Below is a small trained network, with its code and all its weights. Each question gives an input and a target symbol and asks what happens when units are switched off, that is, made to give their printed mean instead of their output.

import numpy as np


def w(rows, s, z=0):
    codes = np.array(rows[::2]) - 128.0
    scale = np.full(codes.shape[1], s)
    scale[-1] = z or s
    return codes * scale


def f(y):
    return y / 2 * (1 + np.tanh(0.7978845608 * (y + 0.044715 * y**3)))


def softmax(a):
    e = np.exp(a - a.max(-1, keepdims=True))
    return e / e.sum(-1, keepdims=True)


def log_softmax(a):
    a = a - a.max(-1, keepdims=True)
    return a - np.log(np.exp(a).sum(-1, keepdims=True))


def net(x, mask):
    ids = ['ΛΠΣβεζηξψ'.index(c) for c in x.split()]
    T = len(ids)
    res = E[ids] + P[:T]
    u = 0
    for l in range(3):
        r = res
        for j in range(2):
            rows = slice(3 * j, 3 * j + 3)
            q, k, v = (r @ M[l][rows].T for M in (Q, K, V))
            z = softmax(np.where(np.tri(T) > 0, q @ k.T / 3**0.5, -1e9)) @ v
            o = O[l][rows]
            res = res + np.where(mask[u + j], z, o[:, -1]) @ o[:, :-1]
        u += 2
        y = f(res @ A[l][:, :-1].T + A[l][:, -1])
        res = res + np.where(mask[u : u + 4], y, B[l][:, -1]) @ B[l][:, :-1]
        u += 4
    return log_softmax(res[-1] @ U[:, :-1].T + U[:, -1])


Q, K, V, O, A, B = {}, {}, {}, {}, {}, {}
E = w([
[149,39,129,126],'Λ',
[111,102,184,82],'Π',
[163,187,87,210],'Σ',
[141,199,186,93],'β',
[190,133,116,79],'ε',
[51,87,69,148],'ζ',
[252,138,184,165],'η',
[44,130,106,98],'ξ',
[26,182,126,100],'ψ',
],0.016)
P = w([
[43,98,180,109],'0',
[252,61,83,183],'1',
[244,79,89,169],'2',
[219,147,145,150],'3',
[168,216,189,96],'4',
[184,181,179,116],'5',
[222,145,183,129],'6',
],0.0035)
Q[0] = w([
[110,196,181,255],'0.h0',
[181,124,165,231],'0.h0',
[236,252,109,77],'0.h0',
[95,41,148,52],'0.h1',
[13,101,91,132],'0.h1',
[25,167,133,102],'0.h1',
],0.007)
K[0] = w([
[196,121,250,48],'0.h0',
[166,152,227,65],'0.h0',
[15,40,150,30],'0.h0',
[48,222,150,255],'0.h1',
[249,173,110,116],'0.h1',
[251,121,70,237],'0.h1',
],0.0065)
V[0] = w([
[79,167,49,191],'0.h0',
[128,140,199,157],'0.h0',
[188,110,130,155],'0.h0',
[66,124,114,80],'0.h1',
[56,16,132,131],'0.h1',
[129,173,1,105],'0.h1',
],0.0082)
O[0] = w([
[111,123,180,197,45],'0.h0',
[126,152,133,65,131],'0.h0',
[136,255,112,144,221],'0.h0',
[184,67,130,159,91],'0.h1',
[151,164,249,197,253],'0.h1',
[29,74,178,219,40],'0.h1',
],0.0069,0.0028)
A[0] = w([
[15,168,9,79,131],'0.n0',
[120,160,97,14,2],'0.n1',
[242,12,2,210,58],'0.n2',
[94,96,47,158,98],'0.n3',
],0.0061,0.0028)
B[0] = w([
[96,87,254,168,157],'0.n0',
[74,187,105,170,127],'0.n1',
[25,233,214,71,251],'0.n2',
[203,175,143,52,115],'0.n3',
],0.0063,0.0028)
Q[1] = w([
[106,67,73,105],'1.h0',
[163,81,162,165],'1.h0',
[74,139,43,119],'1.h0',
[100,54,131,75],'1.h1',
[141,180,136,47],'1.h1',
[162,2,114,100],'1.h1',
],0.013)
K[1] = w([
[203,202,185,117],'1.h0',
[87,68,187,26],'1.h0',
[241,163,47,105],'1.h0',
[138,254,69,207],'1.h1',
[183,88,140,195],'1.h1',
[56,184,71,201],'1.h1',
],0.0097)
V[1] = w([
[125,232,72,116],'1.h0',
[213,101,140,161],'1.h0',
[149,174,102,125],'1.h0',
[254,129,202,41],'1.h1',
[105,149,144,83],'1.h1',
[65,130,194,27],'1.h1',
],0.008)
O[1] = w([
[160,56,213,46,87],'1.h0',
[253,62,6,141,155],'1.h0',
[167,115,191,140,114],'1.h0',
[183,50,172,184,253],'1.h1',
[81,106,176,113,128],'1.h1',
[16,2,188,32,135],'1.h1',
],0.0056,0.0051)
A[1] = w([
[137,254,252,203,234],'1.n0',
[178,123,46,147,85],'1.n1',
[150,224,200,74,46],'1.n2',
[125,162,90,206,2],'1.n3',
],0.0071,0.0033)
B[1] = w([
[78,3,47,21,255],'1.n0',
[84,166,196,60,147],'1.n1',
[154,112,59,168,150],'1.n2',
[190,107,54,119,137],'1.n3',
],0.0056,0.0068)
Q[2] = w([
[59,104,97,118],'2.h0',
[243,156,104,129],'2.h0',
[121,249,75,96],'2.h0',
[116,166,100,103],'2.h1',
[173,138,113,114],'2.h1',
[81,175,105,112],'2.h1',
],0.015)
K[2] = w([
[103,63,119,136],'2.h0',
[168,159,99,60],'2.h0',
[255,82,143,120],'2.h0',
[92,146,153,147],'2.h1',
[102,116,105,61],'2.h1',
[70,136,140,202],'2.h1',
],0.019)
V[2] = w([
[186,217,162,1],'2.h0',
[104,235,7,141],'2.h0',
[193,123,120,113],'2.h0',
[46,173,239,41],'2.h1',
[131,2,240,236],'2.h1',
[152,113,160,137],'2.h1',
],0.007)
O[2] = w([
[137,98,250,65,115],'2.h0',
[79,229,70,75,18],'2.h0',
[170,156,187,126,168],'2.h0',
[3,115,255,170,5],'2.h1',
[160,73,110,237,195],'2.h1',
[156,92,149,128,161],'2.h1',
],0.0087,0.0031)
A[2] = w([
[127,142,126,254,82],'2.n0',
[83,190,137,198,153],'2.n1',
[165,75,246,225,12],'2.n2',
[98,222,79,71,1],'2.n3',
],0.0067,0.0064)
B[2] = w([
[201,119,125,141,175],'2.n0',
[120,69,152,95,136],'2.n1',
[107,253,89,141,254],'2.n2',
[129,97,252,195,172],'2.n3',
],0.0079,0.0077)
U = w([
[235,65,69,136,194],'Λ',
[216,164,115,242,2],'Π',
[128,150,90,72,251],'Σ',
[165,170,145,213,55],'β',
[145,60,89,163,132],'ε',
[163,255,47,162,134],'ζ',
[198,98,141,127,57],'η',
[132,104,40,188,138],'ξ',
[125,28,88,165,61],'ψ',
],0.0061,0.0041)

Each question gives the input, a string of symbols that net reads in full, and the target symbol t.
The units are the heads (3 rows each of Q, K, V and O) and the neurons (one row each of A and B). Each row of codes is followed by its name. A weight is (code - 128) times the scale printed after its matrix; where a second scale follows, it is the last column's (O, A, B and U).
mask holds one flag per unit, layer by layer, with each layer's heads first. A switched-off unit (its flag False) gives its mean, the last column of its rows in O or B, instead of its output. The means were averaged over made-up inputs and are rounded, as every weight is.
A unit's drop is (log p(t) with every unit on - log p(t) with that unit switched off) / (log p(t) with every unit on - log p(t) with every unit switched off).
The circuit of an input: a set's keep is (log p(t) with only the set's units on - log p(t) with every unit switched off) / (log p(t) with every unit on - log p(t) with every unit switched off). Starting from the 12 units with the biggest drops (on a tie, the unit counted first), units are removed one at a time, each time the one whose removal leaves the highest keep (on an exact tie, the one counted first), for as long as the keep stays at least 0.8.
circuit, biggest first: the units of the circuit, biggest drop first
most important unit: the unit with the biggest drop
top k neurons: the k neurons with the biggest drops, biggest first
heads that matter: for each layer, one digit per head in row order, 1 if its drop is at least 0.15 and else 0, layers parted by /
input Λ Σ Σ η, target Λ: heads that matter => 01 / 01 / 01
input Σ Λ Λ Λ Λ, target Σ: circuit, biggest first => [1.h1; 0.h1; 2.h1]
input η Λ Λ, target η: circuit, biggest first => [0.h1; 0.h0; 2.h0; 1.h0]
input ξ Λ Σ, target ξ: heads that matter => 11 / 10 / 10
input ψ ε ε, target ψ: circuit, biggest first => [2.h0; 2.h1; 1.h1; 0.h0]
input ψ Λ ξ, target ψ: circuit, biggest first => [2.h1; 2.h0; 1.h0]
input Σ Σ β, target Σ: circuit, biggest first => [1.h1; 0.h1; 2.h1]
input Σ Λ Σ, target Σ: circuit, biggest first => [1.h1; 2.h1; 1.n0; 0.h1]
input ζ Λ Λ, target ξ: most important unit => 2.h0
input Σ Σ Λ Λ Λ Λ β, target Σ: heads that matter => 01 / 01 / 11
input β Λ Σ, target β: top 2 neurons => [2.n2; 0.n2]
input β β Λ Λ, target β: top 3 neurons => [2.n2; 1.n0; 0.n2]
input Λ β ε Λ η Σ, target Λ: heads that matter => 01 / 01 / 01
input ζ ζ Π, target ζ: top 2 neurons => [0.n2; 1.n3]
input Λ Λ Λ Λ Σ ξ, target Λ: most important unit => 0.h1
input Λ Λ Λ β, target Λ: top 3 neurons => [2.n2; 0.n2; 1.n2]
input β Λ ζ, target β: heads that matter => 01 / 11 / 01
input Λ ε ε Λ η Λ ζ, target Λ: heads that matter => 01 / 11 / 01
input Λ Σ Σ ζ Λ ψ, target ψ: top 2 neurons => [0.n0; 1.n0]
input Λ Σ ε β ζ Λ β, target Λ: most important unit => 1.n0
input ψ ξ β Λ ζ, target ψ: top 2 neurons => [2.n2; 2.n1]
input Λ Σ η Σ η ζ ζ, target Λ: heads that matter => 01 / 10 / 01
input Λ Λ Λ η, target Λ: heads that matter => 01 / 00 / 01
